Below is a small trained network, with its code and all its weights. Each question gives an input and a class and asks what happens when units are switched off, that is, made to give their printed mean instead of their output.

import numpy as np


def w(rows, s, z=0):
    codes = np.array(rows[::2]) - 128.0
    scale = np.full(codes.shape[1], s)
    scale[-1] = z or s
    return codes * scale


def norm(h):
    return h / np.sqrt((h * h).mean(-1, keepdims=True) + 1e-5)


def f(y):
    return np.maximum(y, 0)


def log_softmax(a):
    a = a - a.max(-1, keepdims=True)
    return a - np.log(np.exp(a).sum(-1, keepdims=True))


def net(x, mask):
    res = np.array(x, float).reshape(1, 6) / 4 @ E
    u = 0
    for l in range(4):
        y = f(norm(res) @ A[l][:, :-1].T + A[l][:, -1])
        res = res + np.where(mask[u : u + 7], y, B[l][:, -1]) @ B[l][:, :-1]
        u += 7
    return log_softmax(norm(res)[-1] @ U[:, :-1].T + U[:, -1])


A, B = {}, {}
E = w([
[177,214,168,156,82,98],'x0',
[102,194,224,32,113,178],'x1',
[178,42,172,138,196,217],'x2',
[151,70,158,182,4,158],'x3',
[218,153,34,112,135,184],'x4',
[129,194,144,253,174,206],'x5',
],0.0025)
A[0] = w([
[169,71,111,62,15,110,1],'0.n1',
[70,173,145,61,134,42,29],'0.n2',
[134,162,212,122,53,143,90],'0.n3',
[3,204,120,84,130,117,86],'0.n4',
[61,167,133,84,122,46,39],'0.n5',
[214,111,161,134,143,71,181],'0.n6',
[190,193,80,152,144,138,59],'0.n7',
],0.0041,0.0035)
B[0] = w([
[253,102,157,151,136,86,176],'0.n1',
[79,173,130,62,191,37,210],'0.n2',
[128,140,159,86,149,167,222],'0.n3',
[79,133,126,105,107,89,253],'0.n4',
[107,159,130,67,140,66,201],'0.n5',
[55,145,110,139,135,159,253],'0.n6',
[128,176,60,137,121,135,180],'0.n7',
],0.0057,0.0016)
A[1] = w([
[86,123,117,170,112,232,143],'1.n1',
[94,87,185,93,111,120,172],'1.n2',
[191,122,124,143,127,149,84],'1.n3',
[187,83,124,84,3,104,2],'1.n4',
[44,92,94,150,126,123,110],'1.n5',
[164,166,131,138,80,98,126],'1.n6',
[179,103,135,82,221,138,59],'1.n7',
],0.0056,0.0026)
B[1] = w([
[84,155,132,81,118,71,235],'1.n1',
[171,177,77,124,110,153,251],'1.n2',
[115,152,120,105,134,89,157],'1.n3',
[255,86,190,116,187,92,183],'1.n4',
[117,123,119,109,45,147,199],'1.n5',
[167,125,110,85,173,125,179],'1.n6',
[79,93,108,111,162,161,200],'1.n7',
],0.0054,0.0026)
A[2] = w([
[157,196,51,174,113,156,50],'2.n1',
[167,176,181,157,121,59,118],'2.n2',
[84,71,211,105,109,117,206],'2.n3',
[159,109,146,86,113,22,122],'2.n4',
[81,150,191,249,167,113,33],'2.n5',
[136,197,153,66,153,162,196],'2.n6',
[112,2,107,180,50,98,5],'2.n7',
],0.0045,0.003)
B[2] = w([
[207,212,62,131,185,107,160],'2.n1',
[136,74,128,100,209,138,171],'2.n2',
[177,210,87,147,108,131,220],'2.n3',
[143,104,158,109,162,58,195],'2.n4',
[109,106,190,181,181,68,153],'2.n5',
[111,71,143,197,71,128,254],'2.n6',
[136,31,46,209,3,63,164],'2.n7',
],0.0051,0.0036)
A[3] = w([
[92,164,121,117,212,161,196],'3.n1',
[142,135,208,114,100,199,15],'3.n2',
[221,100,109,210,165,186,130],'3.n3',
[206,200,199,194,102,30,176],'3.n4',
[83,42,76,78,225,213,5],'3.n5',
[148,98,39,175,212,33,149],'3.n6',
[152,109,2,51,114,89,69],'3.n7',
],0.0039,0.0025)
B[3] = w([
[173,96,85,152,72,103,221],'3.n1',
[166,149,232,91,86,184,150],'3.n2',
[78,177,109,65,135,54,190],'3.n3',
[123,53,102,114,220,167,252],'3.n4',
[3,4,28,40,161,234,188],'3.n5',
[171,163,184,76,60,212,250],'3.n6',
[99,127,220,218,190,136,212],'3.n7',
],0.0046,0.0031)
U = w([
[62,48,53,72,161,220,143],'0',
[177,232,32,152,163,151,177],'1',
[247,53,160,67,135,87,173],'2',
[135,160,243,100,86,232,100],'3',
[61,172,153,32,150,11,186],'4',
[127,50,82,203,29,96,125],'5',
[40,185,129,132,57,139,5],'6',
[82,124,193,239,207,122,52],'7',
],0.012,0.0027)

Each question gives the input, the list of numbers given to net, and the class t.
The units are the neurons (one row each of A and B). Each row of codes is followed by its name. A weight is (code - 128) times the scale printed after its matrix; where a second scale follows, it is the last column's (A, B and U).
mask holds one flag per neuron, layer by layer. A switched-off neuron (its flag False) gives its mean, the last column of its row in B, instead of its output. The means were averaged over made-up inputs and are rounded, as every weight is.
A unit's drop is (log p(t) with every unit on - log p(t) with that unit switched off) / (log p(t) with every unit on - log p(t) with every unit switched off).
The circuit of an input: a set's keep is (log p(t) with only the set's units on - log p(t) with every unit switched off) / (log p(t) with every unit on - log p(t) with every unit switched off). Starting from the 12 units with the biggest drops (on a tie, the unit counted first), units are removed one at a time, each time the one whose removal leaves the highest keep (on an exact tie, the one counted first), for as long as the keep stays at least 0.8.
units of the circuit, in order: the units of the circuit, biggest drop first
top k neurons: the k neurons with the biggest drops, biggest first
top k neurons in layer l: the k neurons of layer l with the biggest drops, biggest first
drop of u: that unit's drop, to one decimal
input [0,-4,3,8,-2,-6], class 2: units of the circuit, in order => (1.n4)
input [-5,-8,3,-3,-7,7], class 5: top 3 neurons in layer 1 => (1.n5, 1.n4, 1.n6)
input [-7,2,-3,6,-3,-1], class 2: units of the circuit, in order => (1.n4, 0.n1)
input [5,2,6,-4,8,-1], class 0: units of the circuit, in order => (1.n7, 3.n5)
input [4,-7,-6,5,1,0], class 2: top 2 neurons => (1.n4, 1.n6)
input [1,2,1,-3,8,-3], class 0: top 2 neurons => (1.n7, 2.n3)
input [-1,-6,0,1,-7,5], class 5: top 2 neurons => (2.n7, 1.n5)
input [0,6,6,-8,-4,1], class 0: top 2 neurons => (1.n7, 3.n5)
input [-1,2,-5,5,-2,-4], class 2: top 2 neurons => (0.n1, 1.n4)
input [1,7,-6,5,3,-7], class 2: top 2 neurons => (0.n1, 1.n4)
input [1,-2,-6,4,-1,6], class 1: top 2 neurons => (2.n1, 1.n6)
input [4,-8,4,-1,2,-4], class 5: top 3 neurons => (0.n6, 2.n7, 1.n2)
input [5,4,1,8,7,8], class 1: top 3 neurons => (2.n1, 0.n7, 3.n6)
input [7,0,-2,0,-3,5], class 7: top neuron => (1.n2)
input [-4,6,-1,7,6,1], class 2: top 2 neurons => (1.n4, 0.n1)
input [3,4,3,-6,-4,2], class 7: top 2 neurons => (2.n6, 3.n6)
input [-8,6,0,5,-7,1], class 6: top 3 neurons in layer 3 => (3.n6, 3.n4, 3.n7)
input [-2,1,-3,8,-1,8], class 7: top 2 neurons => (2.n5, 3.n6)
input [1,-3,7,-5,5,4], class 0: top 2 neurons in layer 1 => (1.n7, 1.n2)
input [-1,-1,-2,4,-7,-4], class 2: top 2 neurons in layer 1 => (1.n4, 1.n1)
input [8,-2,4,-3,-8,-1], class 7: top neuron in layer 0 => (0.n6)
input [5,-4,6,3,3,1], class 1: drop of 3.n3 => 0.0
input [-8,-7,8,4,-5,-3], class 5: drop of 2.n7 => 1.2
input [-7,0,-3,4,-4,-6], class 2: drop of 1.n4 => 0.2
input [7,-7,-3,7,8,-6], class 2: drop of 1.n4 => 0.1
